Below are the code and all the weights of a small trained network. Each question names an input and a target symbol and asks about switching units off, where a switched-off unit gives its printed mean instead of its output.

import numpy as np


def w(rows, s, z=0):
    codes = np.array(rows[::2]) - 128.0
    scale = np.full(codes.shape[1], s)
    scale[-1] = z or s
    return codes * scale


def norm(h):
    return h / np.sqrt((h * h).mean(-1, keepdims=True) + 1e-5)


def softmax(a):
    e = np.exp(a - a.max(-1, keepdims=True))
    return e / e.sum(-1, keepdims=True)


def log_softmax(a):
    a = a - a.max(-1, keepdims=True)
    return a - np.log(np.exp(a).sum(-1, keepdims=True))


def net(x, mask):
    ids = ['ΘΠΣΨαβετ'.index(c) for c in x.split()]
    T = len(ids)
    res = E[ids] + P[:T]
    u = 0
    for l in range(3):
        r = norm(res)
        for j in range(3):
            rows = slice(3 * j, 3 * j + 3)
            q, k, v = (r @ M[l][rows].T for M in (Q, K, V))
            z = softmax(np.where(np.tri(T) > 0, q @ k.T / 3**0.5, -1e9)) @ v
            o = O[l][rows]
            res = res + np.where(mask[u + j], z, o[:, -1]) @ o[:, :-1]
        u += 3
    return log_softmax(norm(res)[-1] @ U[:, :-1].T + U[:, -1])


Q, K, V, O = {}, {}, {}, {}
E = w([
[11,101,64],'Θ',
[3,78,90],'Π',
[23,68,200],'Σ',
[127,111,108],'Ψ',
[127,124,133],'α',
[122,131,133],'β',
[129,117,114],'ε',
[145,210,194],'τ',
],0.035)
P = w([
[178,53,7],'0',
[1,246,218],'1',
[43,194,197],'2',
[56,174,177],'3',
[62,164,173],'4',
[66,170,177],'5',
[74,163,177],'6',
[78,154,167],'7',
[80,154,172],'8',
[82,143,162],'9',
[87,141,164],'10',
[95,134,165],'11',
[100,119,169],'12',
[114,45,182],'13',
],0.0066)
Q[0] = w([
[208,82,84],'0.h1',
[104,190,102],'0.h1',
[99,131,183],'0.h1',
[153,5,78],'0.h2',
[76,41,173],'0.h2',
[35,51,82],'0.h2',
[123,134,155],'0.h3',
[152,101,103],'0.h3',
[102,181,103],'0.h3',
],0.014)
K[0] = w([
[71,227,186],'0.h1',
[183,123,81],'0.h1',
[129,17,169],'0.h1',
[153,62,107],'0.h2',
[96,66,115],'0.h2',
[4,42,149],'0.h2',
[179,116,175],'0.h3',
[217,140,62],'0.h3',
[116,77,90],'0.h3',
],0.016)
V[0] = w([
[98,225,50],'0.h1',
[127,144,146],'0.h1',
[104,102,117],'0.h1',
[208,193,148],'0.h2',
[121,89,147],'0.h2',
[74,190,84],'0.h2',
[6,112,164],'0.h3',
[108,88,160],'0.h3',
[128,225,67],'0.h3',
],0.011)
O[0] = w([
[120,81,228,134],'0.h1',
[97,178,189,109],'0.h1',
[58,53,189,162],'0.h1',
[182,116,83,39],'0.h2',
[85,141,94,141],'0.h2',
[239,2,116,174],'0.h2',
[63,110,27,255],'0.h3',
[91,112,124,153],'0.h3',
[107,58,134,118],'0.h3',
],0.006,0.011)
Q[1] = w([
[235,159,135],'1.h1',
[80,163,166],'1.h1',
[198,72,108],'1.h1',
[131,67,138],'1.h2',
[175,112,44],'1.h2',
[157,48,104],'1.h2',
[14,45,64],'1.h3',
[228,254,140],'1.h3',
[227,60,143],'1.h3',
],0.017)
K[1] = w([
[122,187,103],'1.h1',
[162,130,67],'1.h1',
[92,144,91],'1.h1',
[179,189,118],'1.h2',
[133,117,21],'1.h2',
[145,187,32],'1.h2',
[148,133,3],'1.h3',
[127,154,209],'1.h3',
[74,65,123],'1.h3',
],0.017)
V[1] = w([
[71,15,21],'1.h1',
[21,130,78],'1.h1',
[46,114,108],'1.h1',
[181,79,116],'1.h2',
[91,19,205],'1.h2',
[119,135,254],'1.h2',
[48,103,173],'1.h3',
[231,76,193],'1.h3',
[136,11,181],'1.h3',
],0.0071)
O[1] = w([
[98,149,201,254],'1.h1',
[3,199,158,193],'1.h1',
[150,182,167,186],'1.h1',
[166,144,100,106],'1.h2',
[145,31,171,163],'1.h2',
[157,82,88,145],'1.h2',
[86,98,44,156],'1.h3',
[128,106,120,76],'1.h3',
[158,121,60,154],'1.h3',
],0.0072,0.0085)
Q[2] = w([
[105,170,28],'2.h1',
[247,210,213],'2.h1',
[57,156,137],'2.h1',
[114,130,91],'2.h2',
[157,108,125],'2.h2',
[139,151,167],'2.h2',
[212,129,37],'2.h3',
[90,150,18],'2.h3',
[84,200,122],'2.h3',
],0.015)
K[2] = w([
[135,73,176],'2.h1',
[62,204,72],'2.h1',
[128,49,97],'2.h1',
[151,132,104],'2.h2',
[127,42,135],'2.h2',
[148,161,123],'2.h2',
[106,188,109],'2.h3',
[107,61,8],'2.h3',
[117,85,97],'2.h3',
],0.016)
V[2] = w([
[74,53,135],'2.h1',
[135,216,9],'2.h1',
[65,179,138],'2.h1',
[174,121,161],'2.h2',
[2,120,179],'2.h2',
[116,64,85],'2.h2',
[191,125,197],'2.h3',
[146,54,233],'2.h3',
[94,90,15],'2.h3',
],0.0085)
O[2] = w([
[206,115,39,190],'2.h1',
[38,116,64,40],'2.h1',
[131,105,15,109],'2.h1',
[219,216,142,102],'2.h2',
[255,148,61,254],'2.h2',
[93,201,154,132],'2.h2',
[50,169,79,107],'2.h3',
[138,181,102,182],'2.h3',
[100,19,228,141],'2.h3',
],0.0073,0.0087)
U = w([
[47,150,54,161],'Θ',
[225,102,109,89],'Π',
[38,250,130,2],'Σ',
[149,220,243,119],'Ψ',
[196,72,213,166],'α',
[64,134,162,244],'β',
[124,77,64,147],'ε',
[171,61,71,94],'τ',
],0.021,0.0055)

Each question gives the input, a string of symbols that net reads in full, and the target symbol t.
The units are the heads (3 rows each of Q, K, V and O). Each row of codes is followed by its name. A weight is (code - 128) times the scale printed after its matrix; where a second scale follows, it is the last column's (O and U).
mask holds one flag per head, layer by layer. A switched-off head (its flag False) gives its mean, the last column of its rows in O, instead of its output. The means were averaged over made-up inputs and are rounded, as every weight is.
A unit's drop is (log p(t) with every unit on - log p(t) with that unit switched off) / (log p(t) with every unit on - log p(t) with every unit switched off).
The circuit of an input: a set's keep is (log p(t) with only the set's units on - log p(t) with every unit switched off) / (log p(t) with every unit on - log p(t) with every unit switched off). Starting from all 9 units, units are removed one at a time, each time the one whose removal leaves the highest keep (on an exact tie, the one counted first), for as long as the keep stays at least 0.8.
circuit, biggest first: the units of the circuit, biggest drop first
unit that matters most: the unit with the biggest drop
heads that matter: for each layer, one digit per head in row order, 1 if its drop is at least 0.15 and else 0, layers parted by /
input Ψ β α, target Π: circuit, biggest first	[0.h2, 0.h3, 2.h1]
input Σ Σ ε ε β Σ Ψ Ψ, target Θ: unit that matters most	1.h1
input β ε Ψ, target α: circuit, biggest first	[0.h3, 2.h1]
input τ β ε Π Π Θ α ε τ α, target β: circuit, biggest first	[1.h1, 2.h3, 2.h1]
input Ψ β α ε τ Ψ τ τ τ Ψ Π β τ, target Π: circuit, biggest first	[1.h1, 0.h2]
input Ψ ε Θ Σ Σ Σ Π ε Θ α Ψ β, target Π: circuit, biggest first	[0.h2, 2.h1, 1.h1, 0.h3]
input Θ ε ε, target τ: heads that matter	110 / 000 / 110
input ε Ψ ε ε Ψ Ψ ε ε Π τ ε ε ε, target Ψ: circuit, biggest first	[0.h3, 1.h1, 2.h1]
input Π β β Σ Ψ Ψ β Π Π α, target ε: circuit, biggest first	[2.h1, 2.h3, 1.h1]
input Σ β β α Π β ε Θ ε, target Θ: circuit, biggest first	[2.h1, 1.h1, 0.h2]
input Π Ψ τ Θ β α, target ε: heads that matter	000 / 000 / 100
input β Σ Ψ β Ψ Σ Θ α ε β τ Ψ, target α: heads that matter	001 / 100 / 100
input α β Σ Ψ Ψ β β Π Θ Θ α β, target Σ: heads that matter	111 / 101 / 100
input Π ε β β β β α ε τ Θ Π β, target ε: circuit, biggest first	[2.h1]
input Ψ Π ε, target Π: circuit, biggest first	[0.h2, 0.h3, 2.h1, 1.h1]
input Σ α β ε ε Ψ Ψ α β α, target Θ: circuit, biggest first	[2.h1, 1.h1]
input τ ε Θ Σ τ Θ β Σ Σ Ψ β β τ Ψ, target β: heads that matter	010 / 100 / 001
input ε α ε ε Ψ β Σ Σ α α, target Ψ: circuit, biggest first	[0.h3, 2.h1, 1.h1, 0.h2]
input Θ α τ Π α α β α Θ β Π α, target τ: heads that matter	100 / 000 / 111
input ε Π Ψ α Σ Π Π Π β α ε τ τ β, target Ψ: heads that matter	011 / 100 / 100
input τ Ψ β, target β: heads that matter	001 / 101 / 101
input Θ Π β ε β τ β α Π τ Π β, target τ: circuit, biggest first	[2.h1]
input α ε Θ τ α, target Σ: heads that matter	111 / 101 / 100
input Ψ Θ ε Ψ Π τ β τ τ Ψ β β τ, target Π: heads that matter	010 / 100 / 100
input Θ β β β β Θ Ψ τ Ψ τ Σ β, target τ: heads that matter	000 / 000 / 000
input ε Θ β Π α α Σ ε, target Ψ: heads that matter	001 / 100 / 100
